Below are the code and all the weights of a small trained network. Each question names an input and a class and asks about switching units off, where a switched-off unit gives its printed mean instead of its output.

import numpy as np


def w(rows, s, z=0):
    codes = np.array(rows[::2]) - 128.0
    scale = np.full(codes.shape[1], s)
    scale[-1] = z or s
    return codes * scale


def f(y):
    return y / 2 * (1 + np.tanh(0.7978845608 * (y + 0.044715 * y**3)))


def log_softmax(a):
    a = a - a.max(-1, keepdims=True)
    return a - np.log(np.exp(a).sum(-1, keepdims=True))


def net(x, mask):
    res = np.array(x, float).reshape(1, 8) / 4 @ E
    y = f(res @ A[0][:, :-1].T + A[0][:, -1])
    res = res + np.where(mask, y, B[0][:, -1]) @ B[0][:, :-1]
    return log_softmax(res[-1] @ U[:, :-1].T + U[:, -1])


A, B = {}, {}
E = w([
[135,84,176,93,93,162,192,254,113],'x0',
[128,128,125,130,128,130,129,127,127],'x1',
[127,130,126,131,126,130,127,131,128],'x2',
[123,39,158,107,130,91,126,81,18],'x3',
[53,151,97,95,3,67,90,138,118],'x4',
[117,13,146,92,97,99,153,78,239],'x5',
[128,129,127,128,128,131,128,127,129],'x6',
[129,127,126,130,128,128,130,129,128],'x7',
],0.0081)
A[0] = w([
[133,208,110,140,123,142,119,188,191,3],'N0',
[131,150,118,118,132,131,122,144,94,46],'N1',
[110,160,121,123,50,107,113,149,111,30],'N2',
[127,157,119,144,130,104,109,73,115,103],'N3',
[130,188,117,128,149,120,99,67,115,37],'N4',
[162,130,133,136,212,161,152,148,118,34],'N5',
[142,144,143,138,119,108,143,125,134,166],'N6',
[132,79,125,131,118,125,121,118,22,15],'N7',
[136,209,121,154,143,133,118,175,43,18],'N8',
[130,66,127,136,105,113,130,124,188,54],'N9',
[110,152,106,124,61,112,118,137,108,39],'N10',
[121,111,145,123,133,114,119,118,76,65],'N11',
[140,120,129,138,176,121,134,139,131,42],'N12',
[137,106,153,119,111,137,148,255,94,6],'N13',
],0.023,0.0034)
B[0] = w([
[125,217,216,130,133,121,163,130,137,210],'N0',
[124,91,132,107,112,122,146,130,144,160],'N1',
[130,93,146,171,133,127,50,128,104,197],'N2',
[132,145,65,149,128,153,154,157,110,201],'N3',
[130,155,38,133,132,121,153,112,119,212],'N4',
[128,84,157,176,133,128,41,128,97,209],'N5',
[135,139,129,101,123,111,129,146,87,133],'N6',
[124,212,211,131,120,125,150,135,141,230],'N7',
[127,34,129,51,104,123,157,127,167,250],'N8',
[130,70,124,67,113,125,163,130,145,195],'N9',
[134,82,153,163,154,144,72,123,104,187],'N10',
[134,170,171,130,154,129,141,142,151,180],'N11',
[104,120,132,149,115,124,85,133,116,156],'N12',
[132,168,3,148,137,132,159,113,115,239],'N13',
],0.026,0.017)
U = w([
[119,36,105,16,95,109,177,124,171,220],'0',
[128,154,2,132,145,132,173,120,106,106],'1',
[112,74,131,153,148,118,54,120,89,175],'2',
[117,194,180,100,143,106,181,138,155,6],'3',
],0.0071,0.0024)

Each question gives the input, the list of numbers given to net, and the class t.
The units are the neurons (one row each of A and B). Each row of codes is followed by its name. A weight is (code - 128) times the scale printed after its matrix; where a second scale follows, it is the last column's (A, B and U).
mask holds one flag per neuron, in row order. A switched-off neuron (its flag False) gives its mean, the last column of its row in B, instead of its output. The means were averaged over made-up inputs and are rounded, as every weight is.
A unit's drop is (log p(t) with every unit on - log p(t) with that unit switched off) / (log p(t) with every unit on - log p(t) with every unit switched off).
The circuit of an input: a set's keep is (log p(t) with only the set's units on - log p(t) with every unit switched off) / (log p(t) with every unit on - log p(t) with every unit switched off). Starting from the 12 units with the biggest drops (on a tie, the unit counted first), units are removed one at a time, each time the one whose removal leaves the highest keep (on an exact tie, the one counted first), for as long as the keep stays at least 0.8.
circuit, biggest first: the units of the circuit, biggest drop first
most important unit: the unit with the biggest drop
k most important neurons: the k neurons with the biggest drops, biggest first
drop when u is switched off: that unit's drop, to one decimal
input [3,2,-7,-7,1,-7,-4,0], class 0: 2 most important neurons	[N8, N7]
input [7,7,-3,4,8,0,2,8], class 2: most important unit	N2
input [2,-7,2,4,5,-4,-8,6], class 2: 2 most important neurons	[N2, N10]
input [0,5,5,0,8,6,0,-8], class 2: 3 most important neurons	[N2, N8, N10]
input [4,2,3,5,0,-1,7,7], class 3: 2 most important neurons	[N7, N4]
input [7,-3,2,3,-1,6,-3,2], class 1: 2 most important neurons	[N13, N8]
input [0,-7,8,-6,-7,1,-8,-2], class 2: 2 most important neurons	[N5, N7]
input [-1,5,-4,8,-7,-7,-7,1], class 3: 2 most important neurons	[N7, N11]
input [0,-5,-2,-4,8,7,6,1], class 2: 2 most important neurons	[N2, N8]
input [-7,-5,-1,8,-2,5,-4,0], class 3: 2 most important neurons	[N13, N7]
input [0,1,0,-1,-3,-4,-4,2], class 0: 2 most important neurons	[N8, N2]
input [-3,-1,6,-5,-3,-5,-2,-5], class 0: 2 most important neurons	[N8, N7]
input [-3,-3,1,-7,0,-3,-1,1], class 3: drop when N0 is switched off	3.0
input [-8,-2,0,3,5,7,-8,-8], class 1: circuit, biggest first	[N3]
input [4,-4,7,-7,4,-7,-2,-3], class 0: drop when N8 is switched off	5.7
input [-2,-6,1,-2,-2,3,-6,-1], class 0: drop when N5 is switched off	0.4
